Here is a tiny trained network, its code and every weight. The questions are about switching its units off for an input and a target symbol, where a switched-off unit gives its printed mean instead of its output.

import numpy as np


def w(rows, s, z=0):
    codes = np.array(rows[::2]) - 128.0
    scale = np.full(codes.shape[1], s)
    scale[-1] = z or s
    return codes * scale


def f(y):
    return y / 2 * (1 + np.tanh(0.7978845608 * (y + 0.044715 * y**3)))


def softmax(a):
    e = np.exp(a - a.max(-1, keepdims=True))
    return e / e.sum(-1, keepdims=True)


def log_softmax(a):
    a = a - a.max(-1, keepdims=True)
    return a - np.log(np.exp(a).sum(-1, keepdims=True))


def net(x, mask):
    ids = ['γδελμπσω'.index(c) for c in x.split()]
    T = len(ids)
    res = E[ids] + P[:T]
    q, k, v = (res @ M[0].T for M in (Q, K, V))
    z = softmax(np.where(np.tri(T) > 0, q @ k.T / 4**0.5, -1e9)) @ v
    res = res + np.where(mask[0], z, O[0][:, -1]) @ O[0][:, :-1]
    y = f(res @ A[0][:, :-1].T + A[0][:, -1])
    res = res + np.where(mask[1:17], y, B[0][:, -1]) @ B[0][:, :-1]
    return log_softmax(res[-1] @ U[:, :-1].T + U[:, -1])


Q, K, V, O, A, B = {}, {}, {}, {}, {}, {}
E = w([
[142,112,168],'γ',
[128,140,153],'δ',
[154,110,119],'ε',
[110,134,155],'λ',
[62,135,76],'μ',
[168,245,220],'π',
[67,177,252],'σ',
[134,111,74],'ω',
],0.016)
P = w([
[171,211,135],'0',
[146,143,56],'1',
[121,64,34],'2',
[193,18,123],'3',
[94,50,15],'4',
[198,2,90],'5',
[102,55,49],'6',
],0.0082)
Q[0] = w([
[84,2,33],'H0',
[183,51,110],'H0',
[246,136,47],'H0',
[135,162,38],'H0',
],0.01)
K[0] = w([
[207,73,85],'H0',
[2,27,58],'H0',
[128,244,161],'H0',
[135,140,212],'H0',
],0.0065)
V[0] = w([
[209,147,223],'H0',
[162,82,157],'H0',
[57,192,246],'H0',
[85,124,133],'H0',
],0.014)
O[0] = w([
[214,65,98,254],'H0',
[220,143,72,68],'H0',
[182,41,254,214],'H0',
[8,40,136,82],'H0',
],0.0066,0.0037)
A[0] = w([
[148,183,109,129],'N0',
[133,156,112,96],'N1',
[27,140,198,154],'N2',
[107,149,100,127],'N3',
[215,199,146,147],'N4',
[106,235,111,88],'N5',
[154,131,104,148],'N6',
[192,186,103,90],'N7',
[130,82,62,109],'N8',
[185,196,170,149],'N9',
[167,42,247,174],'N10',
[177,82,101,255],'N11',
[191,178,148,146],'N12',
[136,204,92,153],'N13',
[183,105,159,197],'N14',
[60,212,36,194],'N15',
],0.011,0.0037)
B[0] = w([
[213,125,136,135],'N0',
[173,75,132,129],'N1',
[130,135,187,148],'N2',
[204,171,165,146],'N3',
[145,218,55,183],'N4',
[195,34,111,153],'N5',
[108,66,61,137],'N6',
[186,87,182,144],'N7',
[51,147,174,151],'N8',
[148,253,44,176],'N9',
[92,134,129,253],'N10',
[27,116,98,176],'N11',
[137,168,99,170],'N12',
[133,132,150,152],'N13',
[61,138,46,194],'N14',
[179,115,215,218],'N15',
],0.0056,0.017)
U = w([
[113,100,67,38],'γ',
[170,143,92,142],'δ',
[56,57,50,246],'ε',
[3,149,85,91],'λ',
[66,199,74,184],'μ',
[240,105,169,89],'π',
[102,157,238,184],'σ',
[63,135,108,4],'ω',
],0.0082,0.003)

Each question gives the input, a string of symbols that net reads in full, and the target symbol t.
The units are the heads (4 rows each of Q, K, V and O) and the neurons (one row each of A and B). Each row of codes is followed by its name. A weight is (code - 128) times the scale printed after its matrix; where a second scale follows, it is the last column's (O, A, B and U).
mask holds one flag per unit, heads first, then neurons. A switched-off unit (its flag False) gives its mean, the last column of its rows in O or B, instead of its output. The means were averaged over made-up inputs and are rounded, as every weight is.
A unit's drop is (log p(t) with every unit on - log p(t) with that unit switched off) / (log p(t) with every unit on - log p(t) with every unit switched off).
The circuit of an input: a set's keep is (log p(t) with only the set's units on - log p(t) with every unit switched off) / (log p(t) with every unit on - log p(t) with every unit switched off). Starting from the 12 units with the biggest drops (on a tie, the unit counted first), units are removed one at a time, each time the one whose removal leaves the highest keep (on an exact tie, the one counted first), for as long as the keep stays at least 0.8.
circuit, biggest first: the units of the circuit, biggest drop first
top k neurons: the k neurons with the biggest drops, biggest first
drop when u is switched off: that unit's drop, to one decimal
input λ σ ε δ π π, target μ: circuit, biggest first	(N9, N15)
input μ γ ε π ω ω, target π: top 2 neurons	(N15, N14)
input σ ω ω μ, target π: top neuron	(N15)
input μ μ μ ω, target σ: top 2 neurons	(N15, N14)
input μ μ μ, target σ: top 2 neurons	(N15, N2)
input π π ω μ π μ γ, target σ: top 2 neurons	(N15, N14)
input ε μ ε ω ε, target π: top 3 neurons	(N15, N14, N5)
input π σ π ε, target ε: drop when N7 is switched off	0.0
input δ π π γ, target ε: drop when H0 is switched off	0.1
input μ σ μ π μ λ, target σ: drop when H0 is switched off	1.5
input δ σ π λ, target ε: drop when N15 is switched off	0.2
